Below are the code and all the weights of a small trained network. Each question names an input and a target symbol and asks about switching units off, where a switched-off unit gives its printed mean instead of its output.

import numpy as np


def w(rows, s, z=0):
    codes = np.array(rows[::2]) - 128.0
    scale = np.full(codes.shape[1], s)
    scale[-1] = z or s
    return codes * scale


def norm(h):
    return h / np.sqrt((h * h).mean(-1, keepdims=True) + 1e-5)


def f(y):
    return y / 2 * (1 + np.tanh(0.7978845608 * (y + 0.044715 * y**3)))


def softmax(a):
    e = np.exp(a - a.max(-1, keepdims=True))
    return e / e.sum(-1, keepdims=True)


def log_softmax(a):
    a = a - a.max(-1, keepdims=True)
    return a - np.log(np.exp(a).sum(-1, keepdims=True))


def net(x, mask):
    ids = ['αβζηθλξστφ'.index(c) for c in x.split()]
    T = len(ids)
    res = E[ids] + P[:T]
    u = 0
    for l in range(2):
        r = norm(res)
        for j in range(3):
            rows = slice(3 * j, 3 * j + 3)
            q, k, v = (r @ M[l][rows].T for M in (Q, K, V))
            z = softmax(np.where(np.tri(T) > 0, q @ k.T / 3**0.5, -1e9)) @ v
            o = O[l][rows]
            res = res + np.where(mask[u + j], z, o[:, -1]) @ o[:, :-1]
        u += 3
        y = f(norm(res) @ A[l][:, :-1].T + A[l][:, -1])
        res = res + np.where(mask[u : u + 8], y, B[l][:, -1]) @ B[l][:, :-1]
        u += 8
    return log_softmax(norm(res)[-1] @ U[:, :-1].T + U[:, -1])


Q, K, V, O, A, B = {}, {}, {}, {}, {}, {}
E = w([
[147,161,107,110,215],'α',
[147,90,89,79,199],'β',
[221,181,171,127,45],'ζ',
[125,6,45,150,46],'η',
[98,184,190,136,154],'θ',
[176,24,175,71,181],'λ',
[42,146,188,168,119],'ξ',
[94,148,25,171,143],'σ',
[89,95,66,196,68],'τ',
[74,66,209,116,128],'φ',
],0.023)
P = w([
[138,138,182,253,159],'0',
[132,135,170,218,146],'1',
[119,128,158,189,145],'2',
[115,129,146,169,139],'3',
[106,125,136,152,137],'4',
[101,125,131,137,133],'5',
[94,121,118,127,132],'6',
[89,119,115,116,129],'7',
[87,120,110,114,128],'8',
[85,117,106,100,123],'9',
],0.013)
Q[0] = w([
[193,174,111,74,207],'L0H0',
[129,218,60,199,159],'L0H0',
[112,2,35,101,126],'L0H0',
[191,116,61,133,158],'L0H1',
[65,129,117,85,95],'L0H1',
[112,31,188,118,50],'L0H1',
[195,62,15,174,2],'L0H2',
[149,190,39,67,147],'L0H2',
[170,33,146,94,130],'L0H2',
],0.043)
K[0] = w([
[241,169,141,53,140],'L0H0',
[155,231,91,195,132],'L0H0',
[90,47,37,105,155],'L0H0',
[153,86,49,139,204],'L0H1',
[88,130,128,86,81],'L0H1',
[206,99,177,121,46],'L0H1',
[251,120,115,135,1],'L0H2',
[147,178,38,66,115],'L0H2',
[188,22,142,145,129],'L0H2',
],0.041)
V[0] = w([
[7,209,73,162,105],'L0H0',
[225,86,153,251,153],'L0H0',
[167,225,174,81,124],'L0H0',
[233,141,115,161,120],'L0H1',
[146,140,106,129,128],'L0H1',
[121,132,63,103,191],'L0H1',
[187,110,172,205,192],'L0H2',
[232,141,91,100,69],'L0H2',
[70,98,38,126,81],'L0H2',
],0.024)
O[0] = w([
[81,209,6,169,88,175],'L0H0',
[73,107,193,30,42,198],'L0H0',
[206,212,139,89,107,8],'L0H0',
[194,121,97,232,152,147],'L0H1',
[154,136,120,128,135,126],'L0H1',
[144,158,61,37,157,125],'L0H1',
[112,147,62,186,202,203],'L0H2',
[179,88,34,150,78,89],'L0H2',
[115,87,183,161,43,101],'L0H2',
],0.019,0.015)
A[0] = w([
[59,123,96,112,207,89],'L0N0',
[90,170,94,222,197,112],'L0N1',
[94,211,171,155,198,84],'L0N2',
[213,252,183,213,107,3],'L0N3',
[116,146,135,170,132,93],'L0N4',
[171,68,95,172,87,39],'L0N5',
[111,108,223,125,155,89],'L0N6',
[161,182,130,178,162,13],'L0N7',
],0.026,0.0039)
B[0] = w([
[165,114,129,69,80,254],'L0N0',
[131,245,109,101,102,241],'L0N1',
[20,133,113,95,75,209],'L0N2',
[220,167,210,129,17,170],'L0N3',
[118,157,96,120,113,151],'L0N4',
[126,2,103,91,109,187],'L0N5',
[93,169,183,59,208,210],'L0N6',
[128,150,192,147,125,150],'L0N7',
],0.032,0.014)
Q[1] = w([
[134,171,109,170,135],'L1H0',
[60,255,135,118,62],'L1H0',
[108,109,139,142,79],'L1H0',
[180,174,101,122,119],'L1H1',
[132,124,141,172,150],'L1H1',
[203,120,127,189,103],'L1H1',
[177,159,81,81,163],'L1H2',
[114,190,117,191,122],'L1H2',
[161,100,72,172,55],'L1H2',
],0.051)
K[1] = w([
[126,174,152,139,164],'L1H0',
[12,157,4,244,190],'L1H0',
[92,126,177,137,100],'L1H0',
[105,154,127,157,63],'L1H1',
[49,96,153,154,154],'L1H1',
[13,138,142,120,122],'L1H1',
[212,138,157,56,137],'L1H2',
[135,210,141,195,57],'L1H2',
[236,124,37,206,159],'L1H2',
],0.039)
V[1] = w([
[49,91,81,54,212],'L1H0',
[154,129,158,124,120],'L1H0',
[176,72,160,128,146],'L1H0',
[80,161,166,170,118],'L1H1',
[110,147,85,88,193],'L1H1',
[9,137,107,142,108],'L1H1',
[255,145,208,112,8],'L1H2',
[200,119,126,132,61],'L1H2',
[72,159,126,134,99],'L1H2',
],0.021)
O[1] = w([
[185,190,117,56,164,142],'L1H0',
[112,109,158,151,106,93],'L1H0',
[143,135,166,158,85,3],'L1H0',
[116,159,130,110,97,119],'L1H1',
[103,103,129,198,129,144],'L1H1',
[173,152,141,194,65,178],'L1H1',
[169,182,161,6,160,98],'L1H2',
[120,167,166,68,144,73],'L1H2',
[132,105,143,146,167,232],'L1H2',
],0.022,0.0065)
A[1] = w([
[148,220,94,118,181,74],'L1N0',
[198,59,252,168,136,93],'L1N1',
[169,26,52,56,157,81],'L1N2',
[149,155,88,37,177,55],'L1N3',
[178,38,155,168,182,93],'L1N4',
[44,197,119,186,156,51],'L1N5',
[102,116,199,18,110,90],'L1N6',
[128,45,218,86,148,2],'L1N7',
],0.03,0.0064)
B[1] = w([
[198,113,193,152,96,179],'L1N0',
[122,127,2,144,212,180],'L1N1',
[39,76,34,149,156,197],'L1N2',
[98,105,177,187,184,212],'L1N3',
[29,168,109,103,91,164],'L1N4',
[152,73,123,137,217,204],'L1N5',
[183,86,66,181,79,251],'L1N6',
[176,218,181,50,76,210],'L1N7',
],0.045,0.021)
U = w([
[187,2,101,98,189,23],'α',
[98,97,81,55,60,56],'β',
[229,96,116,98,108,144],'ζ',
[80,88,167,191,90,173],'η',
[115,76,209,78,129,230],'θ',
[39,203,133,150,170,102],'λ',
[108,190,162,125,98,253],'ξ',
[160,160,78,64,203,105],'σ',
[162,181,35,189,175,45],'τ',
[178,113,173,177,207,176],'φ',
],0.014,0.005)

Each question gives the input, a string of symbols that net reads in full, and the target symbol t.
The units are the heads (3 rows each of Q, K, V and O) and the neurons (one row each of A and B). Each row of codes is followed by its name. A weight is (code - 128) times the scale printed after its matrix; where a second scale follows, it is the last column's (O, A, B and U).
mask holds one flag per unit, layer by layer, with each layer's heads first. A switched-off unit (its flag False) gives its mean, the last column of its rows in O or B, instead of its output. The means were averaged over made-up inputs and are rounded, as every weight is.
A unit's drop is (log p(t) with every unit on - log p(t) with that unit switched off) / (log p(t) with every unit on - log p(t) with every unit switched off).
The circuit of an input: a set's keep is (log p(t) with only the set's units on - log p(t) with every unit switched off) / (log p(t) with every unit on - log p(t) with every unit switched off). Starting from the 12 units with the biggest drops (on a tie, the unit counted first), units are removed one at a time, each time the one whose removal leaves the highest keep (on an exact tie, the one counted first), for as long as the keep stays at least 0.8.
circuit, biggest first: the units of the circuit, biggest drop first
top k neurons: the k neurons with the biggest drops, biggest first
top k neurons in layer l: the k neurons of layer l with the biggest drops, biggest first
heads that matter: for each layer, one digit per head in row order, 1 if its drop is at least 0.15 and else 0, layers parted by /
input ξ τ τ ξ, target η: heads that matter => 011 / 011
input α λ ζ η θ, target θ: circuit, biggest first => (L0H0)
input λ θ τ θ, target η: top 3 neurons in layer 1 => (L1N7, L1N6, L1N1)
input η σ τ α σ, target η: top 3 neurons => (L0N1, L1N1, L0N6)
input ζ φ η, target η: circuit, biggest first => (L0H1, L1H0)
input β τ ξ, target λ: heads that matter => 111 / 000
input θ ξ β, target α: top 2 neurons => (L0N0, L1N6)
input λ ξ η φ η φ φ β, target α: circuit, biggest first => (L0H0, L0H2)
input α λ ζ β, target β: top 2 neurons in layer 1 => (L1N7, L1N5)
input φ λ η ζ η β β β λ, target λ: heads that matter => 110 / 000
input σ τ η τ η σ, target η: heads that matter => 101 / 011
input η λ ζ ξ τ α, target α: heads that matter => 110 / 010
input τ β β λ, target σ: heads that matter => 100 / 000
input β φ φ, target θ: heads that matter => 111 / 000
input τ λ α, target φ: circuit, biggest first => (L0H2, L1N0)
input λ λ θ σ η η ξ η τ, target η: circuit, biggest first => (L0H2)
input σ λ ξ, target λ: heads that matter => 101 / 000
input φ σ τ φ λ, target σ: top 3 neurons => (L1N1, L1N7, L0N6)
input τ η η, target β: top 3 neurons => (L1N7, L0N5, L1N3)
input τ β θ ζ θ λ τ λ, target λ: top 2 neurons in layer 1 => (L1N4, L1N1)
input β τ α φ θ, target ξ: top neuron => (L0N3)
input β φ ξ η, target β: top 2 neurons => (L1N7, L1N3)
